[119 120 114 116 114 113 113 111  98  95 100 111 116 119 107 108] : q26
[151  61 156 156 154  61  61 150  84 131  83 147 157  51 146 150] : q847
[119 103 106 116 112 104 104 116 104  70 106 113 107  97 122 119] : q882
[122  94 102 107 106  88  89 109  93  73  98 113 103  91 110 103] : q916
miss q847: [156 131  61  51 147 146 150  84 154  61 151 150 156  83  61]  [157]
q: [131  83 147]  q847
size: [119 103 106 116]  4

[103  91 163 117  85 150 133 112 141 111 175 121 135 153  95] = q197
[112  91 150 175 133 117 136 121 103 111  85  95 140 153 163] = q991
[ 89  92 157 132  97 147 130 133 132 114 182 124 153 141  90] = q869
[128  70 147 123  62 140 126 110 150 114 193 116 134 175 130] = q217
[115  92 145 153 105 140 138 126 156 122 176 137 139 136 113] = q115
[ 99 123 129 146 108 137 138 145 148  69 138 129 169  81 196] = q956
[129  81 145 123  68 148 128  99 146 108 196 129 138 169 138] = q732
[121 163 153  95 111 133 150 140 103  91  85 112 175 117 135] = q926
back: [137 108 146 129 123  99]  q956
order: [138 169 138 129  81 145 123  68 148 128  99 146 108 196 129]  q732
miss q217: [128  70 147 130 114 126 110 175 193 123 134 116 150 140]  [62]
miss q115: [113 138 145 115 126 156 139  92 137 105 140 176 153 122]  [136]
order: [133 153 112 121  91 103 135 117 175  95 150 141 111 163  85]  q197
q: [124 153]  q869
order: [135 117 175 112  85  91 103 140 150 133 111  95 153 163 121]  q926

[115 136 124 132  90 132 133 130 136 123 112 137 126 132 123 133 129 132
 131 132 119 114 138 102 130] : q986
[ 97 112 123 106 142 169 103 104 100 174  80  93 174 116 176 117 125 112
 104 112 112  82 102  99  81] : q762
[ 84 100 130  99 142 176 100 103 101 175  85 104 181 101 196  93 111 104
  88 102 133  68  97  92  72] : q758
[ 81 128  93 126 112 147 121 124 122 163  76 119 179 120 180 122 122 120
 126 125  92  85 117  72  97] : q89
[ 97 112 123 106 142 169 103 104 100 174  85  93 174 116 176  93 125 112
 104 112 112  82 102  99  81] : q483
[154 128 130 127 159 128 124 123 122 142 176 118 144 122 151 118 134 118
 124 128 140 143 121 159 138] : q289
[194 147 132 146 144  92 150 147 146  73 186 147  61 140 196 111  93 142
 146 142 142 200 147 197 183] : q383
size: [ 97 112 123 106 142 169 103 104 100 174  80  93 174 116 176 117 125 112
 104 112 112  82 102  99  81]  25
back: [111  93 196]  q758

[ 98 133 104 121 122  90 105 136 118 104 165 131 114  57 145 112 107 134
 126  46 116  67 112 174  62 181 127 182 151 134  63 139 113 123 127 134
 157 113  44 180  77] : q416
[103 135 155 142 155 177 183  90 151 156  97 104 142 178 122 166 179 147
 161 168 124 172 153 103 107  63 100 104 129 109 160  92 153  97 137 100
  91 136 202 180 172] : q22
[ 81 118 125 142 152  89 134 148 118 123 187 117 127  88 153 108 133 133
 152  39 109  61 158 199 180 153 109 146 151 114  85 202  58 111 119 121
 185 129 111 180 122] : q999
order: [ 97 129 202 177 178  91 142 180 109 135 104  92 166 137 156  90 124 183
 161 153 168 172 155 172 160 153 147 104 122 100 103  97 100 179 136 155
 142 103 107  63 151]  q22
q: [142 178]  q22
size: [ 98 133 104 121 122]  5
size: [103 135 155 142 155 177]  6
q: [ 98 133 104 121 122  90 105 136 118 104 165 131 114  57 145 112 107 134
 126  46 116  67 112 174  62 181 127 182 151 134  63 139 113 123 127 134
 157 113  44 180  77]  q416
q: [ 90 105 136 118 104 165]  q416
q: [ 81 118 125 142 152  89 134 148 118 123 187 117 127  88 153 108 133 133
 152  39 109  61 158 199 180 153 109 146 151 114  85 202  58 111 119 121
 185 129 111 180 122]  q999

[ 98  78 122  97 126 123 119 146 153 176 105] = q471
[135 147 111 150 117 118 143 134 129 108 124] = q886
[101  85 131  98 135 133 117 138 144 171 114] = q593
[117 120 113 133 126 125 137 138 138 136 118] = q580
[121 129 111 140 125 125 142 138 134 127 121] = q87
[125 113 138 126 118 136 121 138 133 137 117] = q356
[126 117 155 108 149 148 109 111 117 142 141] = q686
size: [98 78]  2
q: [131  98 135 133 117 138]  q593
back: [134 143 118 117 150]  q886
order: [113 117 118 120 125 126 133 136 137 138 138]  q580

[145 103 130 116 111 106 138 127 118 124 131 137]  q500
[148 126 112 135 135 138 117 111 147 138 145 135]  q746
[116 145 137 124 127 111 103 137 130 131 118 106]  q55
[145 138 126 112 136 111 117 148 147 135 138 135]  q589
order: [124 130 103 131 111 137 127 116 137 106 145 118]  q55
miss q55: [131 124 130 137 137 118 106 145 127 103 111]  [116]
order: [111 112 117 126 135 135 136 138 138 145 147 148]  q589
back: [137 145]  q55
size: [145 138 126 112 136 111 117 148 147 135 138 135]  12
q: [135 138 117]  q746

[ 54 186 141 159 103  92 120 157 158 121  72  56  84 121 129 112 111 146
 191 201 168]  q38
[ 85 109 147 181 196 186 162 141 135 146 160 159 138 103  69  55  66  93
 120 130 124]  q191
[ 85 100 123 151 175 192 196 188 173 155 141 135 138 147 157 162 158 143
 119  93  70]  q565
[ 85 111 152 186 196  69 162 146 138 135 160  55 186 141 159 103  92 120
 131 121 109]  q525
back: [ 55  69 103 138 159 160 146 135 141 162 186]  q191
order: [109 121 131 120  92 103 159 141 186  55 160 135 138 146 162  69 196 186
 152 111  85]  q525
back: [120  92 103 159 141 186  55]  q525
order: [ 54  56  72  84  92 103 111 112 120 121 121 129 141 146 157 158 159 168
 186 191 201]  q38

[120 180 109  77  70] = q49
[155 176 155 164 163] = q426
[ 63 194 134 180 105] = q834
[137 122 134 160 105] = q312
[109 120  70 180  77] = q474
[154 192  96 131 198] = q673
[134  63 105 181 194] = q800
[120  70 179  77 109] = q277
[143 124 128  84 104] = q130
[ 72 121 117 153 142] = q364
q: [134  63 105 181]  q800
order: [180 105  63 194 134]  q834
miss q426: [155 164 176 155]  [163]
order: [109 120  70 179  77]  q277
order: [ 70  77 109 120 179]  q277
back: [ 77 109 180 120]  q49
back: [120 109]  q474

